Below are the code and all the weights of a small trained network. Each question names an input and a target symbol and asks about switching units off, where a switched-off unit gives its printed mean instead of its output.

import numpy as np


def w(rows, s, z=0):
    codes = np.array(rows[::2]) - 128.0
    scale = np.full(codes.shape[1], s)
    scale[-1] = z or s
    return codes * scale


def f(y):
    return np.maximum(y, 0)


def softmax(a):
    e = np.exp(a - a.max(-1, keepdims=True))
    return e / e.sum(-1, keepdims=True)


def log_softmax(a):
    a = a - a.max(-1, keepdims=True)
    return a - np.log(np.exp(a).sum(-1, keepdims=True))


def net(x, mask):
    ids = ['αβγδεζλμξπστφψω'.index(c) for c in x.split()]
    T = len(ids)
    res = E[ids] + P[:T]
    u = 0
    for l in range(3):
        r = res
        for j in range(3):
            rows = slice(3 * j, 3 * j + 3)
            q, k, v = (r @ M[l][rows].T for M in (Q, K, V))
            z = softmax(np.where(np.tri(T) > 0, q @ k.T / 3**0.5, -1e9)) @ v
            o = O[l][rows]
            res = res + np.where(mask[u + j], z, o[:, -1]) @ o[:, :-1]
        u += 3
        y = f(res @ A[l][:, :-1].T + A[l][:, -1])
        res = res + np.where(mask[u : u + 8], y, B[l][:, -1]) @ B[l][:, :-1]
        u += 8
    return log_softmax(res[-1] @ U[:, :-1].T + U[:, -1])


Q, K, V, O, A, B = {}, {}, {}, {}, {}, {}
E = w([
[101,126,147],'α',
[111,30,129],'β',
[90,85,30],'γ',
[94,228,150],'δ',
[53,117,141],'ε',
[106,109,134],'ζ',
[204,74,5],'λ',
[92,105,195],'μ',
[4,109,137],'ξ',
[78,112,106],'π',
[115,35,128],'σ',
[132,213,88],'τ',
[73,175,159],'φ',
[152,165,42],'ψ',
[67,45,178],'ω',
],0.013)
P = w([
[252,147,140],'0',
[39,115,81],'1',
[41,122,82],'2',
[40,122,83],'3',
[41,126,76],'4',
[39,127,75],'5',
[41,130,69],'6',
[44,131,70],'7',
[40,129,66],'8',
[44,131,65],'9',
],0.0048)
Q[0] = w([
[254,80,149],'L0H1',
[180,48,98],'L0H1',
[2,56,114],'L0H1',
[139,62,154],'L0H2',
[129,177,98],'L0H2',
[111,104,107],'L0H2',
[81,120,112],'L0H3',
[187,67,122],'L0H3',
[188,124,127],'L0H3',
],0.0096)
K[0] = w([
[72,80,88],'L0H1',
[10,103,147],'L0H1',
[167,118,182],'L0H1',
[152,115,180],'L0H2',
[116,90,80],'L0H2',
[103,152,170],'L0H2',
[86,108,145],'L0H3',
[202,88,109],'L0H3',
[179,142,53],'L0H3',
],0.012)
V[0] = w([
[236,92,38],'L0H1',
[153,101,57],'L0H1',
[70,98,117],'L0H1',
[131,153,130],'L0H2',
[77,52,3],'L0H2',
[95,135,141],'L0H2',
[172,156,180],'L0H3',
[67,155,161],'L0H3',
[51,156,222],'L0H3',
],0.0045)
O[0] = w([
[105,207,168,150],'L0H1',
[60,213,153,164],'L0H1',
[115,108,158,153],'L0H1',
[137,138,142,122],'L0H2',
[124,114,51,252],'L0H2',
[83,142,111,139],'L0H2',
[81,208,252,58],'L0H3',
[59,162,122,159],'L0H3',
[74,137,140,141],'L0H3',
],0.0033,0.0038)
A[0] = w([
[158,161,210,132],'L0N1',
[95,83,87,202],'L0N2',
[118,246,108,152],'L0N3',
[131,100,52,214],'L0N4',
[129,214,110,165],'L0N5',
[113,124,146,142],'L0N6',
[127,98,64,203],'L0N7',
[172,134,147,254],'L0N8',
],0.013,0.0051)
B[0] = w([
[1,35,141,129],'L0N1',
[137,145,247,237],'L0N2',
[117,199,78,186],'L0N3',
[209,203,207,250],'L0N4',
[134,220,68,174],'L0N5',
[88,124,144,142],'L0N6',
[192,188,212,236],'L0N7',
[146,104,1,146],'L0N8',
],0.0071,0.011)
Q[1] = w([
[96,149,197],'L1H1',
[177,182,116],'L1H1',
[48,123,254],'L1H1',
[112,122,123],'L1H2',
[183,102,112],'L1H2',
[107,122,152],'L1H2',
[49,183,160],'L1H3',
[69,116,204],'L1H3',
[161,156,7],'L1H3',
],0.0077)
K[1] = w([
[172,98,67],'L1H1',
[190,219,140],'L1H1',
[173,28,40],'L1H1',
[100,94,151],'L1H2',
[128,225,97],'L1H2',
[153,103,121],'L1H2',
[89,106,37],'L1H3',
[102,3,37],'L1H3',
[144,229,156],'L1H3',
],0.0061)
V[1] = w([
[75,176,242],'L1H1',
[246,174,190],'L1H1',
[166,106,2],'L1H1',
[152,188,52],'L1H2',
[77,183,163],'L1H2',
[49,176,57],'L1H2',
[86,198,207],'L1H3',
[155,44,151],'L1H3',
[127,72,20],'L1H3',
],0.004)
O[1] = w([
[38,65,120,160],'L1H1',
[164,70,86,254],'L1H1',
[216,166,151,111],'L1H1',
[154,65,96,151],'L1H2',
[85,101,99,169],'L1H2',
[121,146,116,115],'L1H2',
[51,56,81,196],'L1H3',
[145,136,192,76],'L1H3',
[150,255,196,51],'L1H3',
],0.0036,0.0084)
A[1] = w([
[15,146,62,251],'L1N1',
[63,144,93,217],'L1N2',
[65,120,63,235],'L1N3',
[86,66,172,174],'L1N4',
[78,143,100,213],'L1N5',
[93,112,168,109],'L1N6',
[76,57,153,153],'L1N7',
[138,1,158,150],'L1N8',
],0.0093,0.0028)
B[1] = w([
[190,52,127,254],'L1N1',
[192,50,142,211],'L1N2',
[184,26,153,190],'L1N3',
[168,156,1,231],'L1N4',
[166,58,158,203],'L1N5',
[165,176,79,200],'L1N6',
[135,148,14,212],'L1N7',
[40,83,73,194],'L1N8',
],0.0071,0.0048)
Q[2] = w([
[129,73,207],'L2H1',
[109,12,190],'L2H1',
[154,220,120],'L2H1',
[131,152,68],'L2H2',
[133,188,135],'L2H2',
[87,92,172],'L2H2',
[150,82,95],'L2H3',
[125,115,80],'L2H3',
[88,126,139],'L2H3',
],0.011)
K[2] = w([
[202,142,119],'L2H1',
[198,170,80],'L2H1',
[86,78,205],'L2H1',
[135,176,88],'L2H2',
[145,140,133],'L2H2',
[93,4,143],'L2H2',
[120,73,93],'L2H3',
[122,100,133],'L2H3',
[163,131,141],'L2H3',
],0.014)
V[2] = w([
[98,173,40],'L2H1',
[30,102,127],'L2H1',
[162,178,2],'L2H1',
[111,242,181],'L2H2',
[152,148,212],'L2H2',
[80,24,177],'L2H2',
[52,159,146],'L2H3',
[170,197,204],'L2H3',
[112,38,68],'L2H3',
],0.0049)
O[2] = w([
[3,134,111,150],'L2H1',
[124,191,81,46],'L2H1',
[45,109,168,220],'L2H1',
[134,190,67,147],'L2H2',
[169,231,153,117],'L2H2',
[94,114,168,2],'L2H2',
[90,125,100,67],'L2H3',
[53,192,202,116],'L2H3',
[169,118,84,150],'L2H3',
],0.005,0.007)
A[2] = w([
[180,94,165,34],'L2N1',
[206,140,103,150],'L2N2',
[186,138,122,172],'L2N3',
[174,111,72,254],'L2N4',
[2,100,95,103],'L2N5',
[119,220,112,104],'L2N6',
[127,37,135,72],'L2N7',
[149,178,25,50],'L2N8',
],0.0099,0.0029)
B[2] = w([
[208,155,150,181],'L2N1',
[88,179,93,253],'L2N2',
[41,204,133,224],'L2N3',
[132,116,43,255],'L2N4',
[2,76,148,178],'L2N5',
[89,109,184,223],'L2N6',
[164,11,190,214],'L2N7',
[45,135,182,241],'L2N8',
],0.0064,0.009)
U = w([
[128,121,94,183],'α',
[123,129,118,117],'β',
[147,151,246,127],'γ',
[177,105,57,104],'δ',
[139,124,123,166],'ε',
[129,125,115,215],'ζ',
[215,165,95,180],'λ',
[115,88,59,134],'μ',
[29,100,233,38],'ξ',
[123,133,160,171],'π',
[118,125,146,109],'σ',
[145,147,2,54],'τ',
[171,94,190,115],'φ',
[45,198,130,165],'ψ',
[44,119,64,3],'ω',
],0.0084,0.0049)

Each question gives the input, a string of symbols that net reads in full, and the target symbol t.
The units are the heads (3 rows each of Q, K, V and O) and the neurons (one row each of A and B). Each row of codes is followed by its name. A weight is (code - 128) times the scale printed after its matrix; where a second scale follows, it is the last column's (O, A, B and U).
mask holds one flag per unit, layer by layer, with each layer's heads first. A switched-off unit (its flag False) gives its mean, the last column of its rows in O or B, instead of its output. The means were averaged over made-up inputs and are rounded, as every weight is.
A unit's drop is (log p(t) with every unit on - log p(t) with that unit switched off) / (log p(t) with every unit on - log p(t) with every unit switched off).
most important unit: the unit with the biggest drop
k most important neurons: the k neurons with the biggest drops, biggest first
k most important neurons of layer l: the k neurons of layer l with the biggest drops, biggest first
heads that matter: for each layer, one digit per head in row order, 1 if its drop is at least 0.15 and else 0, layers parted by /
input λ ξ ε ψ λ σ, target φ: heads that matter => 101 / 100 / 110
input λ λ ψ λ ε, target φ: heads that matter => 100 / 000 / 100
input ψ ω ω ε γ ψ ψ ψ σ, target ξ: heads that matter => 101 / 100 / 100
input λ λ λ φ ψ φ ψ β, target φ: heads that matter => 101 / 100 / 110
input ψ φ ξ ξ δ ψ ψ ψ μ, target μ: most important unit => L1N4
input φ σ λ ψ γ β ξ φ ω μ, target μ: heads that matter => 000 / 000 / 000
input ψ β τ ζ τ ψ ψ ξ, target ξ: 4 most important neurons => (L0N2; L0N4; L0N8; L0N7)
input ψ φ φ, target φ: 4 most important neurons of layer 1 => (L1N1; L1N3; L1N2; L1N5)
input ψ ψ λ λ ξ λ ψ λ ε, target ξ: 4 most important neurons of layer 0 => (L0N2; L0N4; L0N8; L0N7)
input ξ ξ ω λ τ ψ λ ψ α ξ, target μ: 4 most important neurons => (L1N4; L1N7; L0N4; L0N5)
input λ γ γ, target γ: heads that matter => 000 / 000 / 001
input λ ξ π μ ξ, target φ: heads that matter => 100 / 000 / 110
input ξ ψ ψ λ ψ λ σ ψ ξ, target μ: heads that matter => 000 / 100 / 000
input λ ξ ψ μ ξ ξ ε ε ω β, target φ: heads that matter => 101 / 100 / 110
input ψ λ ψ α α, target ξ: 3 most important neurons => (L0N4; L0N7; L0N2)
input ξ ω ψ σ ψ ω σ, target μ: most important unit => L1N4
input ψ β α π ψ ψ μ α α, target ξ: 3 most important neurons => (L0N7; L0N4; L0N2)
input ξ ω ψ λ ε, target μ: 3 most important neurons of layer 1 => (L1N4; L1N7; L1N8)
input ξ ξ μ ξ ψ ψ γ ψ ξ ε, target μ: 3 most important neurons of layer 0 => (L0N5; L0N3; L0N4)
input ψ ε φ τ ε γ ψ α λ ε, target ξ: 2 most important neurons => (L0N4; L0N2)
input ψ ψ ξ, target ξ: 4 most important neurons => (L0N2; L0N8; L0N4; L2N5)
input ψ σ ψ ω σ ψ ψ ω ξ ω, target ω: 3 most important neurons of layer 1 => (L1N4; L1N7; L1N8)
input λ α α, target φ: heads that matter => 100 / 000 / 100
input ψ ω λ ψ φ ζ ε ξ δ δ, target δ: 3 most important neurons of layer 1 => (L1N1; L1N3; L1N2)
input ξ ψ ξ ω ω δ δ, target δ: heads that matter => 000 / 000 / 001
input λ ε ξ σ, target φ: 2 most important neurons => (L0N8; L0N4)
input ψ ψ ξ ε ξ φ, target φ: most important unit => L1N1
input ψ ξ ψ ξ λ ξ ψ β, target ξ: most important neuron => (L1N8)
input ψ ψ ε λ π φ α λ, target λ: 3 most important neurons => (L0N4; L0N7; L2N1)
input ψ β ψ ζ σ, target ξ: 3 most important neurons => (L1N8; L0N2; L0N8)
